Known rows, with every step that occurs:
B > L > K > P > Z > G: [-237  -89 -108  122   26 -194  145 -123  -82 -248  100   53  -31 -102
 -110   86  -40    3  140 -103 -162 -127  152 -157 -174  -39  -33   11
   78  -39   28  273   28  303   48 -209  266   44   42  306 -139 -254
  -47   77  206 -150 -153  244   66    3  286]
B > L > G > Z > P > K: [-280  -25  -56  -60 -138  133   82 -169   19  -19  115 -201   32 -165
 -108   53  135  102   83 -286  -88   -2 -130 -151 -118   30   75   52
   73  272   68  277  111  117  -67 -247  162  192   75  238  -29   33
  -81 -165  140    4  -43  197  -38   18  241]
B > Y > N > K: [ 183   77  281  258  -31  -43 -162   65  -85  -24  118   24    5    7
  -36 -157  -91   60  -16  176  -94   66   18  193  -89  119  -52  -67
 -174 -165  213 -146   30  -48  179   -5  116 -128 -165 -104   59  143
  -89  -17   73  104   32 -243  -44   77 -219]
N > K > P > Z > G > L: [-167 -129   50  206  139 -244  120   21   -7  -57    3  154   -5  -26
  136  -68   14 -126  217  -57   17 -187   32  -89  -61   10 -238  -23
 -128   52   77  118  -81    2   53 -325  176   -2  103  385 -250 -217
  -36   90   34  -88   73  -99   58  234  131]
J > B > N > K > P > Z > W > Y: [  75  -91  275  169  -32 -242 -216   -1  -31   63   89  -16 -161 -166
  132  -88   11  -33  -18  176 -137 -129  -45  123   75   86  156  267
  -28 -188   52 -137 -244  160  232  142  -97    2   18 -163  -68 -118
   56  124    6   95   23 -205 -231  -24  -41]
G > L > K > P > Z > J > W > Y > N: [-205    5  -34  -57  175 -192   37   90   81   32  218  252  -17  -11
  197  127 -114  -86  152  187 -107  -32  -34  -41  -83 -106  -73    9
   51  136  -20  -91  -51   91  216  158  -28  -60 -125   75  -44 -182
    6  294  -26   42  200  -66  148 -197  178]
N > K > L > J: [  49    4 -100  159  129 -240  310  -15 -150   45  -15  232 -106   44
  112  -84  -83 -108  130  161  150   57  -29 -161  -79 -171 -118 -147
 -134  -55 -117  112 -139 -181 -235 -169   80   53 -183   23 -164 -247
 -209   27  -36   78  -40   -5   77  155 -140]
N > Y > Z > W > P > K: [ -82  -85   36   24   -7  305 -158    8   -8    7  -17  -98  -10   13
  347  -87   29 -160 -149   85 -173  267 -244   83  179  -41  135 -161
 -206  148   84 -102    1  -64  326  -22 -156  -58   61   89   75  245
  -49  -47   22   44  151 -294  175 -631   86]
J > B > Y > N > K > L: [ 156   36  177  261   26 -208  -42    5 -120   35   57   21  -22 -187
 -191 -130 -256   41  -51  218  -21 -111  107  169 -145  188   70   88
 -157 -263 -119 -236  -15  123  -18   54  120  -19 -275 -217   14   36
 -108   20   14   21  -21 -109 -177  190 -287]
L > Y > N > W > J > K > P > Z: [ -17  -21   25  -11   25 -135 -272  121   19   90  495   17  -46 -169
  -40 -245   87  -79   26  205 -153   42   82  175  112   46   35   35
 -392   81   59 -182  -70 -100  412  218   74  123   -5   57   -7  156
  123   13   68  254  162   41  -41 -181  137]
Y > L > K > P: [-173   16  -79  -20  120 -168  110  -90  -46 -243   53    8 -142   63
 -142  142  -97  -26  193   37 -231  -67  104 -110 -216  -96   58   12
   51 -112 -151  165   -9  282  -47  -15  156   22  -66   93 -115   -9
  -95   -4  182    3   -9  166   90   41  129]
W > Z > J > B > N: [ -26  105   57  345  -87 -291   33  175  -15    8   77  -29  146 -214
   79  -32  148 -218  -52  214   47   -7  -37   70  -22   12  211   99
  -48   88   68 -199 -166  145  139  128 -110   70  -51   24   34  -45
  -20   59  -62  -44   52 -205 -186 -131   73]
K > P > Z > J > Y > N: [-270   27   21 -116   30 -278  -87   35   32 -105  253 -124  -67  -74
   16  -24   36 -201  114   53 -110  -91   38  186  -41  127   80  339
  -46  173  153   -9  -40  168  330   67  -12   27   21  149 -158  -37
  104  159   88  135  228  -47 -100   44  362]
Z > P > K > L: [-424   21 -142 -136  274   78  160  -60   80 -111  -42    4  -48 -153
   74   64  -82 -208   73 -176    9 -107   62   -2  143   36   69 -146
 -107   26 -157   57  112  -27  -28 -183  208   70  -71  261  -47  -65
  -98   54  -86   48  330  -30  176   91  202]
K > P > Z > J > W > Y > L: [-271  -26   38 -364  108 -343  -97  -74   49 -119  255  -55 -138 -192
   44  -13    7 -141  174  -62 -115  -77  -12  124 -114  -54  116  464
  104  176   62  -50  -56  327  360  157 -143   31    0  101  -90    6
   84  148   54  173  293    0  -29  -28  433]
W > P > K > L > J > B > N > Z > G: [-159  -55  -91  164   20  -58  309   -8  -78 -219 -108  -46 -103 -180
   75  -35 -234 -177  -70  139   65  -78  140  -34   -4  200   35 -185
 -172  -20 -105   47   24  144   66 -228  175  107 -117  220   14   22
  -82  129   61 -309  161 -164  104 -120   -1]
N > W > J > Y: [   6 -107   22   22   16 -157  -77  -39  -10   58  120  -27 -203  -92
   28   10   32   41 -170  133  -39  146   79   16 -120  193   82  203
 -160    6  -96 -260 -176  219  236  211 -267  -20   24 -147   75   41
  114  116  -92  175  173 -113  -75 -366  375]
N > W > Z > J > Y > L > K: [-125  -18  -55  237   18 -203    0   44  -98   30  192  -11  -67  -57
   13  -30  108 -137  -23  228  -94  117   29    5  -57  -35  196   45
 -112  119   47 -125 -186  294  286   53 -170  123  -27   67  -38  103
  -65   37  -49   97  109 -150   30 -370  296]
L > G > Y > N: [  54  -50   63   58 -125  189 -109  164   98  173  240   -9  177   -8
 -191 -179   13  165 -110   25   45 -159 -127   93 -100  -39   24  -96
  -26  272  211  -41   50 -264   -1 -132    4   51   71 -113  -40  114
  -16 -159   77   28 -103   18  -14  -23 -254]
J > P > K > L > Y: [-317   15 -135 -211  213 -100  -42  -70   58  -76  -45   14   20 -250
    2  -31 -195  -60  173   52   93  -12   89   62   85 -118   54  -67
  -27  -20 -315   28   89  -70    1  107  195  225  -92  155  -95  -56
  -41  164 -130  -53  223  113  152  -51    2]
K > P > Z > J: [-339   35  -49 -142   41 -295   -7   16   72  -91  198  -79    1  -41
  -10   26  119 -256  114  -82  -46 -104   26   56  -41   28  122  345
    7  175   49   87  -67   83  243  -66   31   47   93  281 -138  -99
   43  123   95  101  184   38  -64   -3  435]
N > Z > W > P > K > L: [-338   -4  -85   98    5  190  119  -53    7   31  -58 -127 -203   40
  358 -157   67 -183  -60   95   59  -11 -210 -171  169   63   66  -77
 -264  157   62  114  -41  -89  109 -174 -151   44   50  226 -155  -21
 -203  166  -14  -41  363 -353  179 -300   72]
G > L > Y > Z > K: [ 152  -75  130  105  104   40   31   79  -33  313  181  215  237 -215
  107  -52   34  -49   57   46  152  -91 -213 -144  -37  -75 -224 -203
 -288   29 -182 -245  -27 -193  -61   72  -25  153 -176  120    8  -65
 -122  -71  -68  -63  124   -4   77   61 -197]
G > Y > N > W > P > Z > K > L > J: [ -43  -38  -51   73   37    0 -107  133  -81  117  391  174   78  -64
  -69 -297  -15  -47  -47  326  -15  -26  -40  120   37   36   86 -114
 -270   51   95   35  -12 -197  194  -46   44   79 -114   28   48  114
 -111   20  -68  114  182 -178   98 -118 -184]
N > K > P > Z: [-121  -48   32  194   42 -232  101  -19   -3  -52   69   14 -104   87
  157  -76  103 -142  200    8  -13  -39  -38  -62   36  -39 -122   86
 -119   40  156  228 -150 -100   89 -219  103  -18  101  370 -298 -128
  -23   21   69   79   38  -91  -36  170  145]
B > L > J > Y > N > K > P > Z: [ 137 -140   40   95 -118 -289  142 -128  -89 -154  303   11 -136 -145
   42   11  -32   83   88  134 -118  101  -30 -107 -241   35  -75   66
 -139 -104  209  202  -17  182   43    7   36   55 -108   33 -157 -221
 -163   85  132   99 -129  138 -104  164  188]
L > J > B > Y > N > Z > P: [ 424  -40  144  130 -288 -255  137   25   16  -67  122  -31 -126  -55
 -162   51 -118   -9 -254  359 -150  -26   -3   47 -153  259  129  143
 -336 -198  -33  -14 -125  -48  143  -32   47 -136   -6 -163  -22    8
 -271  -25  183   45  -53   -4 -201   -2  114]
P > Z > G > Y > N > K: [ -20 -196  -15  222  -76 -139  -15  151  -54   23  115  158  203 -154
  -37 -283  -33  -28  134  182 -101 -183   53  163   49  100  -81  -99
  -60  195  317   60  -42   59  270 -315   77   90  125  294  -29   62
   74 -128   20  -95  -23 -147   51  183 -139]
L > Y > N > K: [ 220  -42  147  178  -49  -46 -224   94 -122  161  250   62  -38  -72
   33 -181  -84   96  105  253  -36  -14  -33  115   69    3  -98 -180
 -309  -35  157  -92  -52 -181  107   72   81   88  -60  -74  -78  137
  -66 -110    4  205   58  -66  -89  218 -344]
L > Y > N > K > P > Z: [ 132  -89  129  129  -35 -122 -211   79  -70  118  333   20  -68  -86
   23 -184  -53   -2  164  197  -92 -100  -21  149  105   12  -90  -51
 -320   40  227    6  -77 -196  240   24  127   98    0   90 -184  116
  -25  -58   66  219   85  -35  -90  236 -184]
G > L > K > P > Z > J > B > N: [-218    6   -4  181  132 -317  117  133   82   38  147  208  164  -52
  -25  242  -32 -171   84  148  -61 -165   47 -137 -145   12   71   20
   40  -63 -200  -54 -133  115   49    9   83   71 -121  141  -10 -318
  -64  252   14  -96   46   51   24  -82  147]
W > Y > N > K > P > Z: [  37  -33   71   44  -61    2 -189  -29  -79  -45  192   97 -314  -89
  224 -216 -121   41  192  149 -205   62   29  203   89   -7 -113   34
  -34   99  248  -26 -107   41  331   92   71  -90   10  -33 -182  171
  156   35   60  221   80 -260  -70 -102 -110]
L > K > P > Z: [-161  -10 -143   92    6 -179  202  -15   36 -118   73   32  -81  204
   -6  125    6 -175  103  101 -167  -75   60  -66   60  -82    7   71
   32   74   25  298 -147  -42  170 -146  180  -45   79  352 -223 -133
   38   46  212  -22  -91  131   83 -130  264]
Y > N > W > J > K > L: [-223  165 -137  121  200   -2 -108  173  -48  -29  222   77 -153  -49
   66 -253   46 -122   48  239 -140  215  171  118   53   30   42 -150
 -231   62  -65 -230   26   10  151  251   85   14 -147 -122   86   88
  120  168  -56  158  158 -149  106 -351   47]
W > Z > G > Y > L: [  47 -184   14  237   10  -68   10  104  -45 -106   20  135  186 -263
  -81 -184  -11  -30    5   62  -17 -254    0   87 -120  -48  -25 -138
  -85   95  136  -65   11  162   96 -192   43   29   72  142  -31   34
  -61  -81  -27 -220   -3 -137   80   73  -76]
G > L > J > K > P: [ -16   16  -56  -98  151 -166  227   76  156  -38  212  293  181    6
   64   72   75 -127  -11   49   65   48  -55 -236 -161 -144 -146 -140
 -181 -113 -260  -22   46 -155 -139  -13  136    5 -151   83   11 -373
 -154  177   34  -90  -21  203  147  -68  202]
K > P > Z > G > L > Y > N: [-110 -181   69  -70  128 -124 -147   74   28  -51  207   70    7 -198
  -87  -67 -121 -102  138  -74 -126 -367  121  160  -19   97 -127   54
 -173  117   89  -38   70   27  279 -114  242   52   91  179 -147  -36
   53  153  101  -72  124   39   63  178  124]
W > Z > G > L > Y > N > K > P: [  58 -147  109  381  117  -79  -16  167  -53  -37   53  195   48 -203
  154 -164  -57 -102  107   73   19 -279   18   58  -25  -33 -276 -280
 -331  118  166 -123    6  -77  119 -159  230  -28   59  192 -204  -79
  -78  108  -18 -186   78 -224   86  139  -87]
B > Y > Z > W > J > P > K: [  18   14  180   10  -32  -28   -5    2   87  -47  -67 -149   27  -89
  193  -34   60 -145 -166  153  -81  205 -194   63  -79   57  163  128
 -151  -42  -53 -194  -49  -18  259  193 -174 -132  -29  121  127  -19
  -73   43   29  -18  203 -190   24 -427  313]
W > P > Z > K > L: [-297  124 -116  -65    7    5  329 -155  -55  -64   10  -19   69 -211
  132 -202  -56 -135   98  -33  192  -20   49  -73   91   99  -96  -19
  -98  276   45  144   10   40  116  -72   18   82 -138  454    1  144
   62  -59   66 -174  331 -131  113  -31    1]
K > P > Z > G > L > J > B > N > W > Y: [  52 -266  138  -54   73 -269 -152   37    3  -62  199  128 -153 -233
 -110    8 -114 -110  -36   -1 -200 -296  171  165  -70  115   31  239
  -65  -57  -46 -124 -118  191  389  -57  148   20  105  -56  -72 -108
   75  262   88  -66  -18    4  -19 -143  292]
W > P > K > L > Y > Z > J > B > N: [-237   44  -40   91   90  -38  155   33  -86  -47   51 -137   32 -277
   88  -12 -180 -242  -19  129  131   27   23   34   15  110  197 -124
 -147    4 -169 -127   -6  130   83   60   25  196 -265  258   90   66
  -44   39  -57 -140  314 -111  -11 -126  -17]

Rows:
[-359  147 -181  -17  155  137  116  111   67   57  336   83  220 -157
 -117 -455   88 -140    6   42  143   23   45   59  114 -144   19 -213
 -145  286    4  -39   67 -176  114  -69  119  192 -200  258  -16   28
   93  -50   38  -93  105   76  239 -270  -91] => J > K > L > G > Y > N > W > P > Z
[-112  -24   14  199   90  121  226   20  -67  179  -40   27  -24   15
  182 -248   -2  -73   -4   64  258  -60 -266 -157  -54 -170  -31 -183
 -165  190   36   77 -136 -296 -172 -197 -132    3  -63  191 -227 -188
 -206  -74  -57  -42  155 -160  106  -33 -192] => N > K > L > G > Y > Z > W > P
[-465  161  -83 -268  170 -185  211   21   47   -4   55 -119   83 -121
  181  -25  -32 -160   -9  -32  273   79  -76  -26  -93  -65  121  128
   69  374  -16 -146   81  157   71   49 -226  108 -164  154  112  -20
  -15  113  -83  -22  426  -75  102 -142  296] => Z > J > W > P > K > L > G
[ 130   50  231  173   12 -110  -72  149    7 -150  218  133   48  -43
 -106 -185  -20  -96 -103  176 -122  -81   47  134 -166  137 -152  -61
 -351 -144   43 -192   80  -60  267 -125  264 -131 -111  -32   -4  -40
 -135  151  216 -112   44 -130  102  -91   39] => B > Y > N > Z > G > L > J > K > P
[-246   23  -83 -154   45  104 -156  -28  -81   60   74 -111 -123  -52
  -44    1  -15 -148  189   91 -244  -58 -109  194  211  129  136   49
 -140  181  -91  192   10  -73  145  -82  254  133  -19  161  -27  188
  -21  -83  -25  194  300  -37    7  148   64] => G > Z > P > K > L > Y > N
[-269  198 -199   -6  123 -120  206  126  109  -14  232  192  183 -196
   -5 -269  105  -77  -12  128  136  110   30  -60 -168  -78  -28  -80
 -127  211 -207 -236  -16  -83  -95  149  -12   41 -207   27  103 -145
  151  -27   26   48  131   63   63 -242   35] => W > J > K > L > G > Y > N
[-270   93   50  177  -82 -391  -88   73  -34   12  315  -44  126 -198
 -153  -53   67   38   17   93   51  -76  -26  -62 -377   88  224  247
  -56   -9  -60  -82  -41  252 -105  -67    9  119  -21  -18  -64 -200
 -166   -7   30  133   70   48 -332  142  123] => Z > J > B > L > G > Y > N > K > P
[ -26 -143  197   76  137  -89 -369   65 -141 -102  181   87 -250 -153
 -123  -65  -55  -51   66   63 -354 -136  232  262   41   -4  129   49
   95 -101   91 -156 -159  329  527   73  115   71   30 -177   40  129
  174  181   88   25    1 -134  114 -342   75] => B > N > W > Y > L > K > P > Z > G
[ 188  -46   29   28  161 -168  289  -33 -125   29  -54  175 -307  -37
  289  -91 -110 -140   88  207   92   99 -169  -55    1 -217 -130  -66
 -159   -1  -61   21 -221 -180  -29   41 -101 -130 -151   23 -228 -239
 -171   41  -92  107  147 -105  100   33   25] => N > K > L > J > W > Y > Z > P
[ 240 -110    1   85  150 -186   82  100 -201   -4  -42  187  -57 -234
 -156  -56 -258 -186  -92  201  -46 -119   85  155  -96  -53   82  -60
  -99 -108 -299 -231  -97   27   -2    4  110   70 -222 -338   24 -119
  -93   97   32 -118 -163   59   85 -141 -175] => K > L > J > B > N > Y > Z > G
[-132  -39   24  119   76 -214  117   45  142   29  153  182   53  -38
   84  161 -110  -64  -39  218 -159 -116   -9 -137 -200  118   39   55
 -145  -46 -146 -116  -73   70  111  106    3 -114 -106   60   43 -241
  -97  253   67   -3  130  -57   31 -210  214] => G > L > K > P > Z > W > J > B > Y > N
[  12  -48  -40  164   27 -121  331  -23   85 -108   37   22   36 -251
   54   24  -64 -255 -127   56   27  -97  -24   25   49   24  111  -69
 -271   12  -34   -9  -23  -84   89 -148  147   -8 -112  238  -62  -38
 -218    6    0  -48  110  -98   31  -39  212] => W > Z > P > K > L > J > B > Y
[-105  -34  -67 -177  116 -155  223   60  202   52  254  262  216  -12
  193   -2  160 -186  -15   70   16   36 -158 -243  -49 -152  -61  -66
 -193   25 -123   14   10 -162    3  -16  -13   49  -83  158   32 -387
 -162  185   36  -41   45  140  187 -155  293] => G > L > J > K > P > Z > W
[ -94   -6   41  -16  -48   84   76  144  203  127  218  -62  175   18
   46 -210  312  -90 -208  -10  103  -36 -329  -88 -130 -160   72   92
 -147  300    4  -89 -104 -302   18  -38 -181  -47  142  150  -96 -197
   16 -148  130   -5   23   69    1 -339  239] => L > G > Y > Z > W > J > K > P
[ 329 -172  142  -33 -175 -203  -74  -81 -160 -122   85  136 -270 -355
 -101  -84 -228  130    1  203 -232  -84  102   98 -227   78   44  121
   16 -128  -89 -215 -165  454  226   80  -50   61  -47 -370   34  159
   -1  -38  143  -10  -68  -70  -96 -129 -115] => W > Y > L > J > B > N > Z > G
[-382  274 -124 -148    2 -108 -219   63 -182   94  263  -84   14  -37
  -93 -220  160 -212  132  275  -88  199  -54  162   69   63  238  180
 -135  238 -183   15  -86  100  242  113   73  191 -137  122  109  155
   63  -38  -16  161  363  -16  -56 -204  155] => G > Z > J > K > L > Y > N > W > P
